Below are the code and all the weights of a small trained network. Each question names an input and a target symbol and asks about switching units off, where a switched-off unit gives its printed mean instead of its output.

import numpy as np


def w(rows, s, z=0):
    codes = np.array(rows[::2]) - 128.0
    scale = np.full(codes.shape[1], s)
    scale[-1] = z or s
    return codes * scale


def norm(h):
    return h / np.sqrt((h * h).mean(-1, keepdims=True) + 1e-5)


def f(y):
    return y / 2 * (1 + np.tanh(0.7978845608 * (y + 0.044715 * y**3)))


def softmax(a):
    e = np.exp(a - a.max(-1, keepdims=True))
    return e / e.sum(-1, keepdims=True)


def log_softmax(a):
    a = a - a.max(-1, keepdims=True)
    return a - np.log(np.exp(a).sum(-1, keepdims=True))


def net(x, mask):
    ids = ['αγδζηλπφψω'.index(c) for c in x.split()]
    T = len(ids)
    res = E[ids] + P[:T]
    u = 0
    for l in range(3):
        q, k, v = (norm(res) @ M[l].T for M in (Q, K, V))
        z = softmax(np.where(np.tri(T) > 0, q @ k.T / 3**0.5, -1e9)) @ v
        res = res + np.where(mask[u], z, O[l][:, -1]) @ O[l][:, :-1]
        u += 1
        y = f(norm(res) @ A[l][:, :-1].T + A[l][:, -1])
        res = res + np.where(mask[u : u + 12], y, B[l][:, -1]) @ B[l][:, :-1]
        u += 12
    return log_softmax(norm(res)[-1] @ U[:, :-1].T + U[:, -1])


Q, K, V, O, A, B = {}, {}, {}, {}, {}, {}
E = w([
[140,208,124,85,134,110],'α',
[138,187,114,84,142,106],'γ',
[121,251,123,254,66,197],'δ',
[190,117,201,125,197,168],'ζ',
[134,167,82,89,140,86],'η',
[144,125,70,97,151,101],'λ',
[115,122,102,106,167,41],'π',
[127,55,113,161,95,176],'φ',
[80,98,53,113,176,85],'ψ',
[57,180,190,103,85,17],'ω',
],0.0078)
P = w([
[116,239,93,198,254,167],'0',
[133,204,86,162,230,143],'1',
[132,177,73,132,197,131],'2',
[131,142,82,116,156,114],'3',
[135,116,97,93,118,98],'4',
[120,100,119,84,93,88],'5',
[96,47,123,107,82,100],'6',
[77,48,146,101,57,103],'7',
[46,39,160,133,38,131],'8',
],0.003)
Q[0] = w([
[187,108,150,138,76,180],'0.h1',
[58,109,117,96,56,92],'0.h1',
[139,64,189,255,99,226],'0.h1',
],0.0069)
K[0] = w([
[166,203,165,193,128,181],'0.h1',
[78,115,184,100,26,107],'0.h1',
[90,255,125,223,158,188],'0.h1',
],0.005)
V[0] = w([
[100,51,49,155,106,79],'0.h1',
[252,159,115,128,57,207],'0.h1',
[40,182,76,223,1,93],'0.h1',
],0.0031)
O[0] = w([
[141,166,45,64,139,151,191],'0.h1',
[54,126,140,183,100,130,4],'0.h1',
[149,189,61,169,67,4,108],'0.h1',
],0.0041,0.0032)
A[0] = w([
[127,59,76,139,176,145,88],'0.n1',
[175,103,118,157,81,104,151],'0.n2',
[110,161,159,253,25,137,136],'0.n3',
[90,67,109,89,156,153,46],'0.n4',
[176,163,149,102,110,175,68],'0.n5',
[120,127,83,104,112,122,138],'0.n6',
[197,51,210,120,123,202,175],'0.n7',
[69,91,195,114,115,108,24],'0.n8',
[119,131,205,128,128,182,78],'0.n9',
[134,170,96,146,172,170,71],'0.n10',
[158,83,130,91,50,169,3],'0.n11',
[72,139,117,138,137,152,107],'0.n12',
],0.0054,0.0037)
B[0] = w([
[119,182,144,41,58,128,213],'0.n1',
[67,158,129,139,137,222,108],'0.n2',
[69,216,3,201,31,138,129],'0.n3',
[129,194,150,116,40,53,139],'0.n4',
[114,33,35,112,158,92,91],'0.n5',
[164,185,131,110,157,150,253],'0.n6',
[137,156,93,211,189,224,175],'0.n7',
[192,51,25,83,120,113,48],'0.n8',
[109,88,118,128,211,111,85],'0.n9',
[135,119,81,6,64,57,141],'0.n10',
[140,176,152,44,86,128,51],'0.n11',
[162,83,136,85,122,66,109],'0.n12',
],0.0037,0.0017)
Q[1] = w([
[115,48,198,223,52,199],'1.h1',
[116,33,172,227,64,232],'1.h1',
[172,212,92,1,91,10],'1.h1',
],0.0075)
K[1] = w([
[157,213,141,225,165,243],'1.h1',
[187,185,146,254,170,215],'1.h1',
[84,119,102,36,15,36],'1.h1',
],0.0049)
V[1] = w([
[187,238,128,88,35,179],'1.h1',
[174,190,146,86,252,36],'1.h1',
[51,101,161,166,101,127],'1.h1',
],0.004)
O[1] = w([
[10,254,144,216,143,167,111],'1.h1',
[182,99,135,210,59,169,254],'1.h1',
[175,154,132,65,125,50,73],'1.h1',
],0.0045,0.0062)
A[1] = w([
[97,184,106,178,63,195,94],'1.n1',
[136,140,60,83,155,183,177],'1.n2',
[163,177,107,33,240,102,126],'1.n3',
[108,61,143,113,90,111,175],'1.n4',
[105,65,254,137,143,180,54],'1.n5',
[58,139,158,132,107,72,43],'1.n6',
[163,182,143,110,158,127,150],'1.n7',
[136,151,193,132,167,142,41],'1.n8',
[87,137,96,141,174,149,164],'1.n9',
[78,70,86,130,109,86,74],'1.n10',
[56,135,152,138,162,245,145],'1.n11',
[101,58,224,87,177,158,3],'1.n12',
],0.0058,0.0033)
B[1] = w([
[133,169,89,147,239,189,166],'1.n1',
[118,132,229,93,124,58,254],'1.n2',
[80,81,23,107,65,33,194],'1.n3',
[168,178,134,162,109,231,141],'1.n4',
[102,2,93,188,183,189,129],'1.n5',
[153,60,226,158,54,82,104],'1.n6',
[81,57,124,70,197,100,155],'1.n7',
[46,37,85,208,48,139,107],'1.n8',
[70,168,169,61,122,95,155],'1.n9',
[117,85,103,118,54,227,137],'1.n10',
[78,148,200,75,220,27,159],'1.n11',
[48,27,106,236,42,235,113],'1.n12',
],0.0042)
Q[2] = w([
[254,164,151,86,130,142],'2.h1',
[134,102,24,45,57,61],'2.h1',
[227,130,21,1,108,27],'2.h1',
],0.0075)
K[2] = w([
[177,52,87,95,53,153],'2.h1',
[110,134,140,144,1,139],'2.h1',
[113,103,129,133,22,127],'2.h1',
],0.0099)
V[2] = w([
[43,206,255,38,19,154],'2.h1',
[214,144,194,247,77,78],'2.h1',
[6,67,7,88,153,232],'2.h1',
],0.0031)
O[2] = w([
[73,145,105,197,198,3,32],'2.h1',
[156,174,172,172,33,144,8],'2.h1',
[189,103,1,103,205,138,103],'2.h1',
],0.005,0.0016)
A[2] = w([
[180,167,130,91,134,76,133],'2.n1',
[99,165,112,197,144,113,71],'2.n2',
[62,109,176,192,65,15,3],'2.n3',
[152,118,142,105,159,170,142],'2.n4',
[67,150,75,218,93,90,69],'2.n5',
[121,149,144,188,131,147,74],'2.n6',
[140,2,34,72,144,54,71],'2.n7',
[125,132,189,150,161,184,37],'2.n8',
[115,31,130,150,133,219,46],'2.n9',
[116,143,191,198,128,62,68],'2.n10',
[140,44,189,113,173,142,76],'2.n11',
[97,145,147,194,100,162,7],'2.n12',
],0.0078,0.0041)
B[2] = w([
[85,82,89,129,58,139,182],'2.n1',
[174,103,113,102,77,176,122],'2.n2',
[133,86,177,204,134,2,136],'2.n3',
[114,103,139,199,127,117,152],'2.n4',
[80,156,123,208,47,152,128],'2.n5',
[145,73,82,141,86,127,123],'2.n6',
[118,106,30,38,96,142,254],'2.n7',
[122,57,51,123,112,54,138],'2.n8',
[67,69,129,175,162,201,140],'2.n9',
[81,82,119,124,46,103,129],'2.n10',
[79,128,92,176,91,231,140],'2.n11',
[108,92,40,166,149,107,122],'2.n12',
],0.0075,0.0083)
U = w([
[225,62,58,204,186,48,17],'α',
[56,74,183,177,59,7,162],'γ',
[46,254,55,208,58,189,62],'δ',
[43,12,160,181,162,233,195],'ζ',
[195,139,235,82,61,198,137],'η',
[171,195,163,112,172,144,130],'λ',
[134,121,120,147,152,103,5],'π',
[1,193,226,61,200,119,143],'φ',
[101,70,24,12,84,121,162],'ψ',
[211,193,96,161,195,123,71],'ω',
],0.0059,0.0027)

Each question gives the input, a string of symbols that net reads in full, and the target symbol t.
The units are the heads (3 rows each of Q, K, V and O) and the neurons (one row each of A and B). Each row of codes is followed by its name. A weight is (code - 128) times the scale printed after its matrix; where a second scale follows, it is the last column's (O, A, B and U).
mask holds one flag per unit, layer by layer, with each layer's heads first. A switched-off unit (its flag False) gives its mean, the last column of its rows in O or B, instead of its output. The means were averaged over made-up inputs and are rounded, as every weight is.
A unit's drop is (log p(t) with every unit on - log p(t) with that unit switched off) / (log p(t) with every unit on - log p(t) with every unit switched off).
The circuit of an input: a set's keep is (log p(t) with only the set's units on - log p(t) with every unit switched off) / (log p(t) with every unit on - log p(t) with every unit switched off). Starting from the 12 units with the biggest drops (on a tie, the unit counted first), units are removed one at a time, each time the one whose removal leaves the highest keep (on an exact tie, the one counted first), for as long as the keep stays at least 0.8.
units of the circuit, in order: the units of the circuit, biggest drop first
unit that matters most: the unit with the biggest drop
top k neurons: the k neurons with the biggest drops, biggest first
k most important neurons of layer l: the k neurons of layer l with the biggest drops, biggest first
drop of u: that unit's drop, to one decimal
input ζ ω ζ ω ψ π, target γ: top 3 neurons : 1.n6; 0.n6; 0.n8
input γ η δ γ, target ω: unit that matters most : 1.n1
input ζ ζ ω ψ α, target γ: top 4 neurons : 1.n6; 0.n6; 1.n2; 0.n8
input γ ζ α α ω ψ α, target γ: units of the circuit, in order : 2.h1; 2.n3
input γ α γ γ γ, target α: top 3 neurons : 1.n1; 0.n1; 2.n8
input ζ ψ ζ δ γ γ ω ψ, target γ: units of the circuit, in order : 2.h1; 2.n3
input γ γ γ, target α: 2 most important neurons of layer 0 : 0.n1; 0.n3
input π γ ψ ψ α ψ π λ α, target η: units of the circuit, in order : 2.n7; 1.n3
input γ α η, target ω: 2 most important neurons of layer 0 : 0.n1; 0.n3
input ψ α ψ α ψ ω γ π, target γ: 2 most important neurons of layer 0 : 0.n8; 0.n6
input γ ω ζ λ, target γ: 2 most important neurons of layer 0 : 0.n6; 0.n7
input π α ω ψ η, target γ: 2 most important neurons of layer 2 : 2.n3; 2.n7
input γ ζ γ, target ζ: top 2 neurons : 0.n1; 0.n3
input λ γ γ, target φ: 2 most important neurons of layer 1 : 1.n11; 1.n1
input φ ζ ω π γ γ α, target α: most important neuron of layer 2 : 2.n8
input γ α λ, target φ: top 2 neurons : 2.n7; 1.n1
input γ ψ ω π η, target γ: top 2 neurons : 1.n6; 2.n3
input η α γ η, target ω: 2 most important neurons of layer 1 : 1.n1; 1.n3
input α ω π η α, target η: 2 most important neurons of layer 0 : 0.n1; 0.n10
input ψ λ ω α η φ π γ λ, target η: unit that matters most : 2.n7
input λ ψ γ λ η, target φ: top 2 neurons : 2.n7; 1.n2
input γ π γ δ γ δ α π, target η: top 2 neurons : 1.n2; 2.n7
input π π ζ η, target η: drop of 2.h1 : 0.7
input ψ γ π ζ λ, target η: drop of 0.h1 : -0.1
input ζ γ λ λ γ, target φ: drop of 1.n11 : 0.2
input γ π γ α λ η, target φ: drop of 2.n7 : 0.4
input ω ζ γ η ψ ψ γ ζ π, target η: unit that matters most : 1.n4
